Here is a tiny trained network, its code and every weight. The questions are about switching its units off for an input and a class, where a switched-off unit gives its printed mean instead of its output.

import numpy as np


def w(rows, s, z=0):
    codes = np.array(rows[::2]) - 128.0
    scale = np.full(codes.shape[1], s)
    scale[-1] = z or s
    return codes * scale


def norm(h):
    return h / np.sqrt((h * h).mean(-1, keepdims=True) + 1e-5)


def f(y):
    return y / 2 * (1 + np.tanh(0.7978845608 * (y + 0.044715 * y**3)))


def log_softmax(a):
    a = a - a.max(-1, keepdims=True)
    return a - np.log(np.exp(a).sum(-1, keepdims=True))


def net(x, mask):
    res = np.array(x, float).reshape(1, 2) / 4 @ E
    u = 0
    for l in range(3):
        y = f(norm(res) @ A[l][:, :-1].T + A[l][:, -1])
        res = res + np.where(mask[u : u + 5], y, B[l][:, -1]) @ B[l][:, :-1]
        u += 5
    return log_softmax(norm(res)[-1] @ U[:, :-1].T + U[:, -1])


A, B = {}, {}
E = w([
[103,7,64,162,86,123,163,97],'x0',
[215,142,113,165,105,170,192,164],'x1',
],0.011)
A[0] = w([
[85,96,143,84,107,104,130,141,104],'0.n0',
[254,148,42,148,175,148,131,112,168],'0.n1',
[168,71,153,225,137,105,134,126,114],'0.n2',
[95,98,212,138,129,81,138,107,7],'0.n3',
[96,110,161,75,156,119,32,107,52],'0.n4',
],0.0091,0.0016)
B[0] = w([
[184,198,103,136,136,87,75,179,166],'0.n0',
[126,173,80,152,153,116,90,84,254],'0.n1',
[116,208,184,139,163,113,106,131,196],'0.n2',
[111,161,82,131,93,153,125,146,152],'0.n3',
[98,72,33,160,194,249,99,201,254],'0.n4',
],0.011,0.0057)
A[1] = w([
[96,172,140,105,106,15,3,26,4],'1.n0',
[144,8,127,201,67,83,109,79,104],'1.n1',
[53,157,144,49,135,32,36,216,142],'1.n2',
[179,178,73,104,186,39,170,89,109],'1.n3',
[95,166,169,54,193,198,160,160,175],'1.n4',
],0.0072,0.0027)
B[1] = w([
[172,118,165,25,4,156,182,105,165],'1.n0',
[133,197,183,128,200,62,123,97,246],'1.n1',
[118,160,140,137,151,193,90,134,241],'1.n2',
[123,93,70,73,162,115,98,157,240],'1.n3',
[86,91,124,174,107,44,169,106,255],'1.n4',
],0.014,0.0036)
A[2] = w([
[120,60,84,103,98,125,249,137,204],'2.n0',
[121,44,93,122,123,68,181,118,189],'2.n1',
[89,164,160,188,144,193,119,213,32],'2.n2',
[172,89,100,151,76,175,162,190,5],'2.n3',
[111,175,169,71,164,40,111,99,60],'2.n4',
],0.011,0.003)
B[2] = w([
[199,87,82,6,21,83,148,104,126],'2.n0',
[191,186,142,13,142,166,123,118,127],'2.n1',
[204,136,169,78,66,73,180,66,254],'2.n2',
[239,164,212,61,84,109,186,96,124],'2.n3',
[89,59,196,126,97,113,167,59,248],'2.n4',
],0.013,0.0057)
U = w([
[119,128,36,171,186,159,84,158,245],'0',
[121,96,247,109,146,38,182,52,109],'1',
[218,84,93,2,58,163,152,113,90],'2',
[127,57,191,150,107,158,157,204,7],'3',
[102,63,168,123,70,140,161,221,2],'4',
],0.015,0.0051)

Each question gives the input, the list of numbers given to net, and the class t.
The units are the neurons (one row each of A and B). Each row of codes is followed by its name. A weight is (code - 128) times the scale printed after its matrix; where a second scale follows, it is the last column's (A, B and U).
mask holds one flag per neuron, layer by layer. A switched-off neuron (its flag False) gives its mean, the last column of its row in B, instead of its output. The means were averaged over made-up inputs and are rounded, as every weight is.
A unit's drop is (log p(t) with every unit on - log p(t) with that unit switched off) / (log p(t) with every unit on - log p(t) with every unit switched off).
The circuit of an input: a set's keep is (log p(t) with only the set's units on - log p(t) with every unit switched off) / (log p(t) with every unit on - log p(t) with every unit switched off). Starting from the 12 units with the biggest drops (on a tie, the unit counted first), units are removed one at a time, each time the one whose removal leaves the highest keep (on an exact tie, the one counted first), for as long as the keep stays at least 0.8.
units of the circuit, in order: the units of the circuit, biggest drop first
unit that matters most: the unit with the biggest drop
top k neurons: the k neurons with the biggest drops, biggest first
k most important neurons of layer l: the k neurons of layer l with the biggest drops, biggest first
drop when u is switched off: that unit's drop, to one decimal
input [-4,-4], class 0: unit that matters most	0.n4
input [4,-4], class 0: 2 most important neurons of layer 0	(0.n2 0.n4)
input [1,0], class 2: units of the circuit, in order	(0.n4 1.n0)
input [-3,2], class 2: top 3 neurons	(0.n4 1.n0 1.n1)
input [2,-3], class 2: top 2 neurons	(2.n2 0.n1)
input [-7,7], class 0: top 2 neurons	(1.n1 0.n1)
input [4,3], class 1: top 3 neurons	(0.n3 0.n0 1.n2)
input [3,2], class 2: top 3 neurons	(0.n2 1.n0 0.n4)
input [7,3], class 1: top 2 neurons	(1.n1 0.n4)
input [-5,-6], class 0: top 2 neurons	(0.n4 2.n4)
input [1,-2], class 2: 2 most important neurons of layer 2	(2.n2 2.n3)
input [-3,0], class 2: units of the circuit, in order	(0.n2 1.n1)
input [5,4], class 1: top 4 neurons	(1.n1 0.n0 0.n3 0.n4)
input [0,-6], class 0: unit that matters most	0.n4
input [1,-1], class 2: top 2 neurons	(2.n2 0.n1)
input [-1,-2], class 2: top 2 neurons	(0.n1 2.n2)
input [6,5], class 1: top 2 neurons	(1.n1 0.n4)
input [-1,-3], class 2: 2 most important neurons of layer 0	(0.n1 0.n2)
input [2,1], class 2: 2 most important neurons of layer 0	(0.n4 0.n2)
input [8,4], class 1: units of the circuit, in order	(1.n1)
input [-2,2], class 2: top 2 neurons	(0.n4 1.n0)
input [-2,8], class 0: 2 most important neurons of layer 0	(0.n1 0.n4)
input [-3,6], class 0: drop when 0.n1 is switched off	2.2
input [7,2], class 1: drop when 0.n4 is switched off	0.8
